Moves between units:
* | u b a l w s d
Z397 | Z822 Z532 Z969 Z92 Z977 Z563 Z636
Z594 | Z122 Z170 Z825 Z264 Z486 Z574 Z41
Z120 | Z654 Z130 Z977 Z818 Z969 Z573 Z690
Z116 | Z215 Z443 Z435 Z817 Z210 Z441 Z477
Z181 | Z553 Z360 Z716 Z464 Z477 Z276 Z210
Z276 | Z41 Z526 Z894 Z345 Z392 Z181 Z122
Z669 | Z993 Z963 Z574 Z668 Z740 Z825 Z380
Z670 | Z170 Z122 Z49 Z442 Z25 Z222 Z526
Z695 | Z392 Z254 Z514 Z454 Z41 Z21 Z486
Z859 | Z690 Z813 Z294 Z789 Z691 Z874 Z654
Z500 | Z874 Z475 Z850 Z167 Z187 Z690 Z573
Z390 | Z659 Z778 Z563 Z853 Z573 Z969 Z187
Z993 | Z669 Z789 Z210 Z813 Z435 Z860 Z716
Z716 | Z380 Z346 Z181 Z613 Z616 Z894 Z993
Z122 | Z594 Z670 Z860 none Z441 Z210 Z276
Z170 | Z670 Z594 Z167 Z850 Z902 Z865 Z779
Z822 | Z397 Z127 Z615 Z412 Z889 Z529 Z542
Z21 | Z477 Z92 Z329 Z532 Z553 Z695 Z215
Z720 | Z506 Z615 Z127 Z616 Z613 Z76 Z839
Z521 | Z573 Z77 Z901 Z419 Z659 Z654 Z874
Z407 | Z548 Z540 Z187 Z902 Z850 Z636 Z563
Z733 | Z315 Z187 Z540 Z809 Z475 Z579 Z778
Z506 | Z720 Z969 Z532 Z329 Z130 Z778 Z579
Z442 | Z850 none Z874 Z670 Z548 Z294 Z901
Z526 | Z779 Z276 Z419 Z901 Z371 Z360 Z670
Z432 | Z77 Z573 Z800 Z431 Z778 Z130 Z475
Z76 | Z778 Z659 Z746 Z830 Z77 Z720 Z315
Z542 | Z636 Z817 Z691 Z443 Z294 Z548 Z822
Z441 | Z486 Z25 Z776 Z552 Z122 Z116 Z392
Z894 | Z431 Z419 Z276 Z77 Z830 Z716 Z860
Z205 | Z294 Z961 Z690 Z865 Z636 Z850 Z977
Z574 | Z210 Z865 Z669 Z961 Z215 Z594 Z553
Z778 | Z76 Z390 Z454 Z514 Z432 Z506 Z733
Z443 | Z848 Z116 Z538 Z542 Z222 Z25 Z412
Z345 | Z800 Z901 Z77 Z276 Z746 Z464 none
Z889 | Z977 Z464 Z654 Z360 Z822 Z901 Z294
Z371 | Z254 Z392 Z784 Z529 Z526 Z412 Z25
Z860 | Z825 Z49 Z122 Z981 Z776 Z993 Z894
Z187 | Z790 Z733 Z407 Z509 Z500 Z803 Z390
Z981 | Z475 Z874 none Z860 Z315 Z813 Z77
Z167 | Z49 Z825 Z170 Z500 Z509 Z963 Z930
Z540 | Z552 Z407 Z733 Z486 Z264 Z14 Z454
Z49 | Z167 Z860 Z670 Z874 Z609 Z789 Z419
Z790 | Z187 Z315 Z548 Z609 Z874 Z691 Z659
Z813 | Z668 Z859 Z456 Z993 Z839 Z981 Z613
Z41 | Z276 Z779 Z431 Z800 Z695 Z553 Z594
Z431 | Z894 Z930 Z41 Z432 Z514 Z380 Z825
Z825 | Z860 Z167 Z594 Z475 Z809 Z669 Z431
Z435 | Z740 Z538 Z116 Z839 Z993 Z776 Z616
Z616 | Z329 Z437 Z477 Z720 Z716 Z830 Z435
Z294 | Z205 Z456 Z859 Z222 Z542 Z442 Z889
Z902 | Z25 Z486 Z509 Z407 Z170 Z848 Z254
Z573 | Z521 Z432 Z488 Z930 Z390 Z120 Z500
Z454 | Z746 Z563 Z778 Z695 Z800 Z532 Z540
Z969 | Z615 Z506 Z397 Z372 Z120 Z390 Z803
Z392 | Z695 Z371 Z830 Z746 Z276 Z477 Z441
Z215 | Z116 Z848 Z740 Z14 Z574 Z486 Z21
Z127 | Z532 Z822 Z720 Z477 Z464 Z746 Z817
Z746 | Z454 Z529 Z76 Z392 Z345 Z127 Z552
Z901 | Z488 Z345 Z521 Z526 Z529 Z889 Z442
Z779 | Z526 Z41 Z930 Z488 Z254 Z783 Z170
Z92 | Z412 Z21 Z372 Z397 Z783 Z254 Z848
Z803 | Z691 Z579 Z636 Z515 Z690 Z187 Z969
Z552 | Z540 Z548 Z315 Z441 none Z817 Z746
Z800 | Z345 Z488 Z432 Z41 Z454 Z846 Z264
Z817 | Z14 Z542 Z839 Z116 Z456 Z552 Z127
Z977 | Z889 Z846 Z120 Z783 Z397 Z488 Z205
Z130 | Z613 Z120 Z846 Z380 Z506 Z432 Z668
Z553 | Z181 Z783 Z380 Z846 Z21 Z41 Z574
Z464 | Z846 Z889 Z613 Z181 Z127 Z345 Z456
Z514 | Z830 Z853 Z695 Z778 Z431 Z329 Z809
Z412 | Z92 Z477 Z437 Z822 Z360 Z371 Z443
Z486 | Z441 Z902 Z809 Z540 Z594 Z215 Z695
Z515 | Z538 Z740 Z848 Z803 Z963 Z509 Z372
Z222 | Z865 Z210 Z789 Z294 Z443 Z670 Z360
Z475 | Z981 Z500 Z264 Z825 Z733 Z668 Z432
Z853 | Z784 Z514 Z254 Z390 Z930 Z372 Z509
Z437 | Z372 Z616 Z412 Z615 Z346 Z784 Z538
Z613 | Z130 Z654 Z464 Z716 Z720 Z77 Z813
Z865 | Z222 Z574 Z963 Z205 Z848 Z170 Z783
Z346 | Z818 Z716 Z360 Z654 Z437 Z419 Z789
Z874 | Z500 Z981 Z442 Z49 Z790 Z859 Z521
Z659 | Z390 Z76 Z529 Z784 Z521 Z615 Z790
Z77 | Z432 Z521 Z345 Z894 Z76 Z613 Z981
Z264 | none Z850 Z475 Z594 Z540 Z961 Z800
Z930 | Z419 Z431 Z779 Z573 Z853 Z818 Z167
Z691 | Z803 Z839 Z542 Z538 Z859 Z790 Z615
Z654 | Z120 Z613 Z889 Z346 Z615 Z521 Z859
Z615 | Z969 Z720 Z822 Z437 Z654 Z659 Z691
Z783 | Z360 Z553 Z818 Z977 Z92 Z779 Z865
Z846 | Z464 Z977 Z130 Z553 Z532 Z800 Z961
Z372 | Z437 Z329 Z92 Z969 Z818 Z853 Z515
Z25 | Z902 Z441 Z609 Z548 Z670 Z443 Z371
Z509 | Z609 Z809 Z902 Z187 Z167 Z515 Z853
Z548 | Z407 Z552 Z790 Z25 Z442 Z542 Z529
Z477 | Z21 Z412 Z616 Z127 Z181 Z392 Z116
Z538 | Z515 Z435 Z443 Z691 Z789 Z609 Z437
Z488 | Z901 Z800 Z573 Z779 Z563 Z977 Z850
Z419 | Z930 Z894 Z526 Z521 Z784 Z346 Z49
Z776 | Z809 Z609 Z441 Z315 Z860 Z435 Z830
Z579 | Z839 Z803 Z14 Z740 Z668 Z733 Z506
Z360 | Z783 Z181 Z346 Z889 Z412 Z526 Z222
Z529 | Z563 Z746 Z659 Z371 Z901 Z822 Z548
Z563 | Z529 Z454 Z390 Z254 Z488 Z397 Z407
Z210 | Z574 Z222 Z993 Z456 Z116 Z122 Z181
Z668 | Z813 Z690 Z961 Z669 Z579 Z475 Z130
Z609 | Z509 Z776 Z25 Z790 Z49 Z538 Z784
Z839 | Z579 Z691 Z817 Z435 Z813 Z315 Z720
Z254 | Z371 Z695 Z853 Z563 Z779 Z92 Z902
Z532 | Z127 Z397 Z506 Z21 Z846 Z454 Z14
Z818 | Z346 Z380 Z783 Z120 Z372 Z930 Z963
Z315 | Z733 Z790 Z552 Z776 Z981 Z839 Z76
Z784 | Z853 Z830 Z371 Z659 Z419 Z437 Z609
Z380 | Z716 Z818 Z553 Z130 Z329 Z431 Z669
Z740 | Z435 Z515 Z215 Z579 Z669 Z809 Z329
Z329 | Z616 Z372 Z21 Z506 Z380 Z514 Z740
Z850 | Z442 Z264 Z500 Z170 Z407 Z205 Z488
Z636 | Z542 Z14 Z803 Z848 Z205 Z407 Z397
Z456 | Z961 Z294 Z813 Z210 Z817 none Z464
Z848 | Z443 Z215 Z515 Z636 Z865 Z902 Z92
Z690 | Z859 Z668 Z205 Z963 Z803 Z500 Z120
Z14 | Z817 Z636 Z579 Z215 Z961 Z540 Z532
Z809 | Z776 Z509 Z486 Z733 Z825 Z740 Z514
Z961 | Z456 Z205 Z668 Z574 Z14 Z264 Z846
Z963 | Z789 Z669 Z865 Z690 Z515 Z167 Z818
Z789 | Z963 Z993 Z222 Z859 Z538 Z49 Z346
Z830 | Z514 Z784 Z392 Z76 Z894 Z616 Z776

In the rows, zero is written as 51.

The rows follow the links: the fewer symbols apart two units are, the more alike their rows tend to be.

Each row is also shifted at random along 8 hidden directions that mean nothing.

Some units, each with a row of numbers:
Z456: 65 51 53 49 52 47 47 57 47 51 69 49 59 57 56 58 42 41 46 52 43 55 51 52 50 47 47 45 57 35 56 54 50 56 48 52 58 50 58 63 57 49 58 57 52 49 55 62 55 52
Z977: 65 46 47 52 58 52 53 53 49 36 49 48 55 58 52 49 58 62 63 44 52 53 47 44 55 44 49 59 46 58 51 53 48 60 46 61 54 50 50 49 50 47 53 35 57 51 53 48 39 49
Z859: 40 48 64 48 47 55 52 53 42 48 54 49 55 38 58 57 52 44 40 54 49 47 48 66 53 47 56 54 49 43 58 53 50 55 51 49 48 51 60 56 60 65 57 57 54 54 56 60 54 52
Z14: 38 44 52 53 56 46 51 53 49 57 43 45 51 51 55 59 59 61 47 51 62 56 47 55 53 56 52 65 59 52 41 48 47 52 41 57 50 48 52 45 50 51 52 48 56 58 55 53 43 51
Z92: 44 45 47 45 55 53 48 49 52 37 46 51 42 48 53 50 57 53 55 53 58 55 48 49 52 54 59 49 38 59 46 54 57 47 56 56 47 44 42 48 51 46 49 48 57 47 51 49 41 58
Z961: 59 47 54 46 54 49 51 46 54 54 49 46 57 52 46 50 48 45 51 45 52 58 47 52 51 53 56 49 51 50 47 51 51 52 45 50 52 51 57 45 52 40 52 50 48 41 50 56 58 47
Z464: 52 50 50 52 55 50 54 52 55 53 55 50 58 63 52 54 42 48 49 45 45 58 47 47 50 47 49 49 55 45 50 58 48 54 51 51 58 49 62 52 51 44 57 51 51 43 52 54 51 51
Z860: 70 51 54 42 37 48 50 57 44 53 52 56 49 38 48 52 47 40 39 54 42 45 53 46 53 50 58 42 49 50 54 45 44 47 58 50 50 49 45 45 55 58 49 58 47 44 45 52 64 45
Z441: 45 53 37 57 57 42 46 55 50 57 63 55 51 66 51 53 50 60 61 53 52 50 48 38 46 50 36 48 61 44 53 49 55 49 52 57 57 50 46 61 42 44 52 50 55 66 51 47 47 57
Z477: 46 55 42 55 49 46 51 52 54 56 48 49 52 49 49 51 57 59 60 51 52 47 62 43 49 53 52 56 48 55 51 48 58 51 52 50 55 45 50 43 45 49 55 43 43 64 49 50 50 50
Z901: 75 45 50 52 53 43 57 58 40 62 43 56 49 44 59 59 50 64 43 51 53 51 43 56 53 41 43 60 61 58 46 52 46 48 50 57 50 50 53 51 52 55 63 41 62 65 63 50 40 59
Z264: 65 46 44 50 52 49 50 52 46 34 71 49 55 59 53 50 48 48 51 51 45 55 48 43 53 49 49 44 45 41 53 52 58 56 47 61 55 49 49 64 52 49 48 49 54 51 48 56 51 57
Z276: 42 43 51 49 49 53 51 57 50 30 57 50 53 63 59 51 54 60 44 50 46 56 40 48 52 49 65 58 37 49 52 56 52 60 55 69 63 44 46 54 44 56 54 46 50 48 51 47 47 45
Z776: 28 50 40 44 53 46 54 36 64 52 46 55 42 46 48 38 52 45 62 55 63 52 53 47 49 51 53 37 45 60 54 53 65 24 60 47 42 45 48 41 45 49 41 52 37 50 41 51 63 54
Z529: 61 54 45 55 55 50 54 56 42 55 54 49 49 58 48 58 43 59 45 47 44 52 52 46 46 51 43 48 59 52 48 51 44 55 51 52 51 52 51 56 53 49 58 52 59 56 56 45 48 51
Z822: 28 52 37 47 51 45 55 51 43 48 50 48 45 49 47 52 51 52 53 51 50 53 58 41 52 53 43 45 50 62 48 47 55 43 52 54 44 50 44 47 56 52 52 44 60 67 57 51 47 60
Z778: 57 59 43 57 48 54 57 49 53 42 52 47 52 56 41 47 55 56 61 48 47 41 70 41 54 58 47 48 48 49 56 40 55 56 45 43 52 52 57 51 48 53 41 43 37 65 40 52 56 42
Z127: 40 49 45 55 57 42 53 55 53 49 51 47 53 53 54 58 47 57 56 47 53 54 56 46 50 55 46 50 55 50 53 54 56 47 53 55 53 46 52 50 49 48 53 51 56 57 53 56 48 56
Z49: 60 59 55 56 47 55 49 49 54 55 46 57 55 58 47 39 54 58 57 46 42 41 51 44 49 43 47 55 58 50 60 43 45 62 51 48 57 56 52 51 46 50 54 44 39 50 50 44 56 40
Z435: 33 52 57 60 50 50 43 55 56 48 55 51 54 50 55 56 54 50 53 55 53 47 52 58 47 52 53 51 50 38 59 54 57 53 59 51 55 46 53 57 48 56 51 56 45 56 48 52 54 51
Z454: 58 51 43 48 60 48 52 42 54 56 57 49 48 58 44 53 41 42 51 51 52 63 53 44 48 58 41 37 56 50 44 54 51 39 50 46 45 51 49 52 51 40 47 57 54 47 46 50 52 56
Z874: 67 49 53 52 57 53 55 43 55 54 50 54 52 65 51 41 45 54 54 42 49 52 40 51 48 41 44 47 61 52 60 57 43 54 48 51 54 59 59 53 49 47 54 54 50 38 53 49 50 45
Z579: 43 43 48 49 58 52 51 47 58 41 50 49 45 55 56 49 62 50 60 48 63 55 48 52 50 55 52 47 48 51 54 55 58 44 50 56 49 50 57 51 47 48 43 54 49 43 48 54 45 49
Z654: 66 57 55 53 49 54 59 45 58 62 38 50 56 49 45 45 45 49 57 45 45 45 55 53 50 43 45 51 55 56 60 49 47 52 49 37 49 55 59 43 54 50 56 50 44 44 52 53 57 43
Z442: 60 49 61 51 53 46 49 53 46 57 51 47 53 33 62 60 53 52 41 63 54 46 46 71 49 43 57 60 48 44 57 62 59 45 53 50 42 49 58 53 56 68 61 50 53 68 62 61 47 61
Z41: 46 50 49 57 60 49 49 48 62 55 55 53 57 69 53 45 49 58 56 50 51 58 39 50 51 46 46 57 53 44 46 57 49 53 45 52 59 54 52 56 37 39 50 46 47 47 50 48 48 53
Z526: 60 52 49 44 46 44 52 53 43 56 56 57 45 39 55 54 48 45 48 57 51 52 50 51 51 44 51 42 44 52 49 56 62 36 56 52 45 46 43 55 55 55 56 51 58 62 55 55 49 64

From each start, follow one symbol. Which unit do you reach?
Answers are names.
59 52 46 50 49 51 59 49 54 44 47 46 58 49 48 49 57 49 56 48 51 52 60 41 59 52 55 55 42 60 49 47 57 46 48 54 52 49 49 40 52 49 46 37 43 53 47 54 52 49
u	Z464
60 55 48 58 51 55 46 55 53 41 58 53 48 55 51 49 59 58 65 48 51 42 58 44 46 49 45 46 53 49 66 48 56 61 58 53 54 51 48 60 51 54 52 49 52 58 51 48 45 49
a	Z443
42 55 56 55 52 53 47 37 61 51 55 54 49 57 51 41 45 43 58 55 51 50 47 58 50 47 45 46 44 43 54 60 54 48 49 37 51 56 56 60 43 46 47 51 42 42 47 47 52 58
a	Z779
36 51 51 51 55 51 47 44 58 62 45 56 44 48 56 47 57 58 55 59 63 52 41 61 48 51 43 55 57 51 49 54 55 39 50 46 42 58 52 52 45 51 48 52 53 56 54 45 45 64
d	Z853
75 55 55 62 51 53 46 53 50 59 51 54 50 52 52 53 51 61 54 53 50 41 47 57 43 47 43 54 61 42 61 52 46 56 58 49 53 51 54 62 50 56 56 55 50 58 58 49 47 51
l	Z790
58 48 49 52 57 52 40 56 50 35 60 50 46 58 58 49 55 56 56 50 53 52 45 49 44 50 58 48 42 50 58 61 59 58 61 64 55 44 45 62 50 51 55 56 59 48 56 51 40 53
s	Z25
51 46 49 56 60 50 42 55 53 47 60 49 48 53 62 55 60 56 54 59 61 50 45 61 47 55 58 61 47 40 50 58 62 49 55 62 54 43 51 60 42 54 49 48 52 62 52 53 43 59
u	Z441
50 57 55 57 46 53 50 51 55 54 48 55 56 48 51 50 50 52 56 48 45 45 55 53 48 44 48 53 47 46 58 52 49 58 52 43 54 53 55 53 48 53 55 48 48 51 54 52 50 49
a	Z360
56 49 55 50 54 55 50 45 53 38 51 43 58 51 54 45 53 52 56 52 48 51 49 53 49 45 63 53 42 55 62 57 58 58 53 57 53 47 56 46 52 54 55 45 49 50 57 56 50 48
u	Z205
61 55 53 58 49 54 55 50 59 46 59 51 64 63 45 51 45 45 54 43 41 51 57 40 56 49 42 49 52 38 55 49 49 63 43 43 62 56 59 58 51 44 48 49 46 43 42 53 57 42
l	Z380
39 48 49 56 50 54 45 54 46 53 48 56 46 49 54 52 61 58 55 50 57 43 49 50 53 53 45 60 59 52 45 43 46 56 51 55 48 54 44 54 50 52 47 49 61 54 55 43 40 55
u	Z538
59 50 45 43 40 48 57 58 43 48 52 59 46 42 46 50 49 44 44 52 44 51 54 39 59 53 49 46 47 52 46 41 47 46 48 49 50 50 41 47 54 51 45 51 49 47 40 45 54 49
a	Z41
61 52 53 54 49 49 48 53 49 58 56 51 51 38 53 62 50 41 47 55 51 46 62 58 48 54 50 43 57 45 56 49 53 47 53 43 47 47 56 54 60 58 54 64 49 58 50 63 57 48
d	Z720
59 50 47 55 50 54 44 66 44 44 59 49 52 60 49 59 52 54 44 49 46 54 53 39 53 57 52 51 49 46 43 44 43 64 49 61 61 46 40 56 52 45 51 51 59 48 47 46 41 47
u	Z477
52 58 49 54 50 51 59 49 59 65 45 54 57 57 49 49 41 51 48 43 47 50 48 49 53 44 39 51 62 48 51 46 41 51 45 41 55 54 62 48 46 48 51 48 43 48 46 48 61 47
a	Z345
54 40 48 51 62 50 51 56 54 47 48 52 46 56 62 56 58 58 52 52 65 55 38 63 51 54 45 56 62 43 48 53 47 45 50 58 50 52 55 57 44 54 48 55 53 48 51 52 40 51
s	Z579
63 46 56 56 45 51 50 64 50 51 53 53 57 50 57 61 52 49 49 53 47 48 47 53 55 50 49 55 49 40 52 51 44 56 50 52 58 51 48 59 49 53 50 54 53 45 47 52 46 50
w	Z329
57 43 49 49 51 50 50 58 51 52 56 53 56 60 57 56 45 49 47 43 52 54 45 50 51 45 44 47 64 43 55 53 42 54 49 56 54 51 56 60 51 49 51 57 55 38 49 55 49 48
d	Z613
59 57 40 60 57 53 53 49 51 53 51 51 48 60 48 48 51 64 66 46 53 45 53 45 50 52 35 50 57 53 55 47 52 52 45 45 49 56 53 59 47 49 46 42 55 63 51 46 43 54
s	Z969
